Below are the code and all the weights of a small trained network. Each question names an input and a target symbol and asks about switching units off, where a switched-off unit gives its printed mean instead of its output.

import numpy as np


def w(rows, s, z=0):
    codes = np.array(rows[::2]) - 128.0
    scale = np.full(codes.shape[1], s)
    scale[-1] = z or s
    return codes * scale


def f(y):
    return np.maximum(y, 0)


def softmax(a):
    e = np.exp(a - a.max(-1, keepdims=True))
    return e / e.sum(-1, keepdims=True)


def log_softmax(a):
    a = a - a.max(-1, keepdims=True)
    return a - np.log(np.exp(a).sum(-1, keepdims=True))


def net(x, mask):
    ids = ['αβγδεζηθλμξπστψω'.index(c) for c in x.split()]
    T = len(ids)
    res = E[ids] + P[:T]
    q, k, v = (res @ M[0].T for M in (Q, K, V))
    z = softmax(np.where(np.tri(T) > 0, q @ k.T / 4**0.5, -1e9)) @ v
    res = res + np.where(mask[0], z, O[0][:, -1]) @ O[0][:, :-1]
    y = f(res @ A[0][:, :-1].T + A[0][:, -1])
    res = res + np.where(mask[1:17], y, B[0][:, -1]) @ B[0][:, :-1]
    return log_softmax(res[-1] @ U[:, :-1].T + U[:, -1])


Q, K, V, O, A, B = {}, {}, {}, {}, {}, {}
E = w([
[130,173,57,59,29,75,129,128],'α',
[84,83,188,107,153,57,78,124],'β',
[202,105,125,110,164,155,129,35],'γ',
[52,125,129,158,90,136,122,83],'δ',
[157,143,75,73,6,148,204,67],'ε',
[155,114,157,161,132,93,57,87],'ζ',
[161,179,124,188,83,147,85,75],'η',
[88,162,85,176,107,133,156,119],'θ',
[110,117,185,159,140,155,87,115],'λ',
[61,102,115,85,100,118,180,105],'μ',
[127,152,123,86,92,140,108,69],'ξ',
[83,65,21,81,144,177,94,115],'π',
[172,194,51,173,69,161,173,88],'σ',
[135,106,108,96,144,48,157,165],'τ',
[197,150,83,64,115,130,163,82],'ψ',
[150,168,141,74,106,29,80,131],'ω',
],0.016)
P = w([
[74,147,104,108,157,254,29,200],'0',
[182,133,153,128,71,86,81,58],'1',
[181,135,161,124,68,81,80,60],'2',
[182,141,157,114,67,81,68,65],'3',
[184,147,161,117,68,84,70,67],'4',
[185,140,188,112,64,79,78,53],'5',
[188,147,179,122,62,76,83,56],'6',
[185,175,150,112,41,95,82,65],'7',
],0.0066)
Q[0] = w([
[219,134,145,125,39,42,20,8],'head 1',
[133,162,134,101,59,122,71,123],'head 1',
[94,125,120,166,236,194,198,241],'head 1',
[157,131,111,73,101,84,75,74],'head 1',
],0.011)
K[0] = w([
[88,91,43,42,155,254,70,222],'head 1',
[79,79,77,84,173,212,56,218],'head 1',
[208,164,225,181,78,51,193,64],'head 1',
[162,84,29,152,142,166,123,122],'head 1',
],0.0085)
V[0] = w([
[2,61,135,100,132,69,178,199],'head 1',
[184,130,42,217,111,197,234,133],'head 1',
[137,53,176,235,227,148,53,152],'head 1',
[16,122,168,210,65,196,135,104],'head 1',
],0.0097)
O[0] = w([
[235,229,86,132,180,89,105,180,1],'head 1',
[176,146,207,173,30,245,177,178,12],'head 1',
[63,106,127,234,150,86,195,154,237],'head 1',
[217,60,29,232,80,174,135,159,178],'head 1',
],0.012,0.0062)
A[0] = w([
[131,122,152,128,57,58,135,146,195],'neuron 1',
[170,165,192,69,199,160,145,86,152],'neuron 2',
[122,127,239,108,83,186,137,135,63],'neuron 3',
[188,119,110,60,199,178,160,38,228],'neuron 4',
[66,121,109,164,158,104,145,70,176],'neuron 5',
[119,130,182,136,146,82,102,76,115],'neuron 6',
[44,172,110,121,185,100,147,108,52],'neuron 7',
[127,96,94,220,198,58,192,133,146],'neuron 8',
[125,135,47,73,146,130,155,73,110],'neuron 9',
[109,102,28,86,93,153,96,145,224],'neuron 10',
[220,97,119,154,98,178,131,197,189],'neuron 11',
[170,76,53,115,130,74,100,103,123],'neuron 12',
[166,56,100,206,117,113,189,103,88],'neuron 13',
[158,150,90,205,137,105,144,172,38],'neuron 14',
[160,254,90,41,176,62,117,168,86],'neuron 15',
[185,198,115,105,106,187,106,115,2],'neuron 16',
],0.0082,0.0035)
B[0] = w([
[151,171,98,209,180,215,163,136,173],'neuron 1',
[54,133,179,119,76,158,83,215,153],'neuron 2',
[138,134,80,64,226,206,200,122,171],'neuron 3',
[67,68,156,167,130,71,121,214,168],'neuron 4',
[133,126,157,132,118,87,203,109,251],'neuron 5',
[170,173,97,127,119,138,96,106,200],'neuron 6',
[145,130,142,82,56,118,84,66,202],'neuron 7',
[114,125,70,67,84,193,120,137,248],'neuron 8',
[148,120,146,88,161,77,84,143,171],'neuron 9',
[176,51,205,173,199,130,92,60,169],'neuron 10',
[166,168,175,87,51,51,173,51,169],'neuron 11',
[142,124,96,139,193,194,85,160,218],'neuron 12',
[104,163,124,95,75,162,115,220,232],'neuron 13',
[95,206,133,52,184,179,177,116,159],'neuron 14',
[155,145,142,185,183,108,216,186,193],'neuron 15',
[150,57,99,106,108,2,168,144,148],'neuron 16',
],0.0073,0.018)
U = w([
[120,115,120,130,58,125,77,248,68],'α',
[132,159,58,90,174,154,161,116,13],'β',
[73,181,157,175,196,147,216,45,162],'γ',
[174,218,103,121,87,212,20,127,206],'δ',
[149,127,135,73,64,119,108,115,4],'ε',
[66,122,18,120,41,73,99,77,166],'ζ',
[120,61,148,253,84,140,178,198,170],'η',
[147,233,148,171,12,92,104,98,156],'θ',
[97,163,70,120,128,189,150,247,67],'λ',
[185,103,83,196,140,95,181,115,106],'μ',
[161,89,120,172,175,195,42,67,162],'ξ',
[146,151,102,139,116,139,138,127,120],'π',
[148,175,124,88,137,174,163,102,67],'σ',
[88,244,155,181,126,139,179,207,195],'τ',
[85,207,153,66,106,203,89,157,94],'ψ',
[92,176,150,106,130,66,133,80,113],'ω',
],0.0057,0.0043)

Each question gives the input, a string of symbols that net reads in full, and the target symbol t.
The units are the heads (4 rows each of Q, K, V and O) and the neurons (one row each of A and B). Each row of codes is followed by its name. A weight is (code - 128) times the scale printed after its matrix; where a second scale follows, it is the last column's (O, A, B and U).
mask holds one flag per unit, heads first, then neurons. A switched-off unit (its flag False) gives its mean, the last column of its rows in O or B, instead of its output. The means were averaged over made-up inputs and are rounded, as every weight is.
A unit's drop is (log p(t) with every unit on - log p(t) with that unit switched off) / (log p(t) with every unit on - log p(t) with every unit switched off).
The circuit of an input: a set's keep is (log p(t) with only the set's units on - log p(t) with every unit switched off) / (log p(t) with every unit on - log p(t) with every unit switched off). Starting from the 12 units with the biggest drops (on a tie, the unit counted first), units are removed one at a time, each time the one whose removal leaves the highest keep (on an exact tie, the one counted first), for as long as the keep stays at least 0.8.
units of the circuit, in order: the units of the circuit, biggest drop first
top k neurons: the k neurons with the biggest drops, biggest first
drop of u: that unit's drop, to one decimal
input μ α ζ γ λ ζ ω γ, target μ: units of the circuit, in order => [head 1; neuron 16; neuron 15]
input γ ξ ζ η μ, target γ: units of the circuit, in order => [head 1; neuron 3; neuron 8]
input ζ μ γ, target ζ: units of the circuit, in order => [head 1; neuron 8; neuron 15]
input τ μ λ ζ ζ η, target τ: top 2 neurons => [neuron 15; neuron 2]
input ζ ω ζ, target ζ: units of the circuit, in order => [head 1; neuron 8]
input ψ τ ζ ζ ω μ γ θ, target ψ: top neuron => [neuron 2]
input τ γ α, target τ: units of the circuit, in order => [head 1; neuron 15]
input λ ε μ, target λ: units of the circuit, in order => [head 1; neuron 13; neuron 8]
input θ ζ γ η, target θ: units of the circuit, in order => [head 1; neuron 11]
input ε λ ζ, target ε: top 2 neurons => [neuron 16; neuron 11]
input ζ ζ β ζ ζ μ, target ζ: units of the circuit, in order => [head 1; neuron 8; neuron 7]
input ψ ζ ζ, target ψ: top 2 neurons => [neuron 2; neuron 3]
input δ σ ζ α ζ ζ ε, target δ: top 3 neurons => [neuron 13; neuron 12; neuron 5]
input π α τ ξ γ ω ζ ζ, target δ: top 3 neurons => [neuron 5; neuron 15; neuron 4]
input ω η ζ ζ ε ψ τ, target ω: top neuron => [neuron 7]
input ε ζ η, target ε: top 3 neurons => [neuron 16; neuron 11; neuron 3]
input τ η ε η ζ γ, target τ: drop of neuron 2 => 0.2
input η ω ω ζ μ, target η: drop of neuron 15 => 0.0
input ξ γ ζ ε ω η ξ ω, target ξ: drop of neuron 13 => 0.1
input β ζ ζ γ ζ ζ τ, target β: top neuron => [neuron 8]
